Below is a small trained network, with its code and all its weights. Each question gives an input and a class and asks what happens when units are switched off, that is, made to give their printed mean instead of their output.

import numpy as np


def w(rows, s, z=0):
    codes = np.array(rows[::2]) - 128.0
    scale = np.full(codes.shape[1], s)
    scale[-1] = z or s
    return codes * scale


def norm(h):
    return h / np.sqrt((h * h).mean(-1, keepdims=True) + 1e-5)


def f(y):
    return np.maximum(y, 0)


def log_softmax(a):
    a = a - a.max(-1, keepdims=True)
    return a - np.log(np.exp(a).sum(-1, keepdims=True))


def net(x, mask):
    res = np.array(x, float).reshape(1, 2) / 4 @ E
    u = 0
    for l in range(3):
        y = f(norm(res) @ A[l][:, :-1].T + A[l][:, -1])
        res = res + np.where(mask[u : u + 3], y, B[l][:, -1]) @ B[l][:, :-1]
        u += 3
    return log_softmax(norm(res)[-1] @ U[:, :-1].T + U[:, -1])


A, B = {}, {}
E = w([
[112,146,151,34,235],'x0',
[169,141,107,255,195],'x1',
],0.0086)
A[0] = w([
[123,129,122,192,234,245],'0.n0',
[120,136,127,52,174,28],'0.n1',
[121,127,131,5,172,23],'0.n2',
],0.031,0.0012)
B[0] = w([
[138,202,27,115,218,247],'0.n0',
[83,83,224,161,32,212],'0.n1',
[228,6,251,86,54,252],'0.n2',
],0.025,0.021)
A[1] = w([
[60,91,238,97,118,66],'1.n0',
[77,92,227,187,168,2],'1.n1',
[60,123,50,132,4,205],'1.n2',
],0.023,0.0012)
B[1] = w([
[134,119,170,53,56,255],'1.n0',
[219,89,108,128,92,184],'1.n1',
[3,212,99,130,114,243],'1.n2',
],0.017,0.013)
A[2] = w([
[87,113,177,27,153,5],'2.n0',
[4,129,186,109,66,77],'2.n1',
[77,4,236,141,14,22],'2.n2',
],0.027,0.0013)
B[2] = w([
[151,118,136,150,77,158],'2.n0',
[64,139,133,118,31,202],'2.n1',
[255,104,92,9,145,251],'2.n2',
],0.023,0.03)
U = w([
[143,190,52,150,216,203],'0',
[221,35,206,64,58,190],'1',
[7,169,124,138,26,131],'2',
[101,66,171,197,145,2],'3',
[109,77,189,204,141,3],'4',
],0.014,0.0083)

Each question gives the input, the list of numbers given to net, and the class t.
The units are the neurons (one row each of A and B). Each row of codes is followed by its name. A weight is (code - 128) times the scale printed after its matrix; where a second scale follows, it is the last column's (A, B and U).
mask holds one flag per neuron, layer by layer. A switched-off neuron (its flag False) gives its mean, the last column of its row in B, instead of its output. The means were averaged over made-up inputs and are rounded, as every weight is.
A unit's drop is (log p(t) with every unit on - log p(t) with that unit switched off) / (log p(t) with every unit on - log p(t) with every unit switched off).
The circuit of an input: a set's keep is (log p(t) with only the set's units on - log p(t) with every unit switched off) / (log p(t) with every unit on - log p(t) with every unit switched off). Starting from all 9 units, units are removed one at a time, each time the one whose removal leaves the highest keep (on an exact tie, the one counted first), for as long as the keep stays at least 0.8.
units of the circuit, in order: the units of the circuit, biggest drop first
k most important neurons: the k neurons with the biggest drops, biggest first
k most important neurons of layer l: the k neurons of layer l with the biggest drops, biggest first
drop of u: that unit's drop, to one decimal
input [-4,-4], class 2: 3 most important neurons : (0.n2; 0.n0; 0.n1)
input [-7,4], class 0: units of the circuit, in order : (0.n1; 0.n2)
input [-8,4], class 0: 2 most important neurons of layer 2 : (2.n1; 2.n2)
input [5,4], class 0: units of the circuit, in order : (0.n0)
input [-2,-2], class 2: units of the circuit, in order : (0.n2; 0.n0; 0.n1; 1.n2)
input [-3,3], class 0: drop of 0.n2 : 0.4
input [-5,5], class 0: drop of 0.n2 : 0.4
input [3,6], class 0: drop of 2.n2 : 0.0
input [-8,2], class 2: drop of 0.n1 : 0.6
input [-5,-3], class 2: 2 most important neurons of layer 0 : (0.n2; 0.n0)
input [-3,-3], class 2: 4 most important neurons : (0.n2; 0.n0; 0.n1; 1.n2)
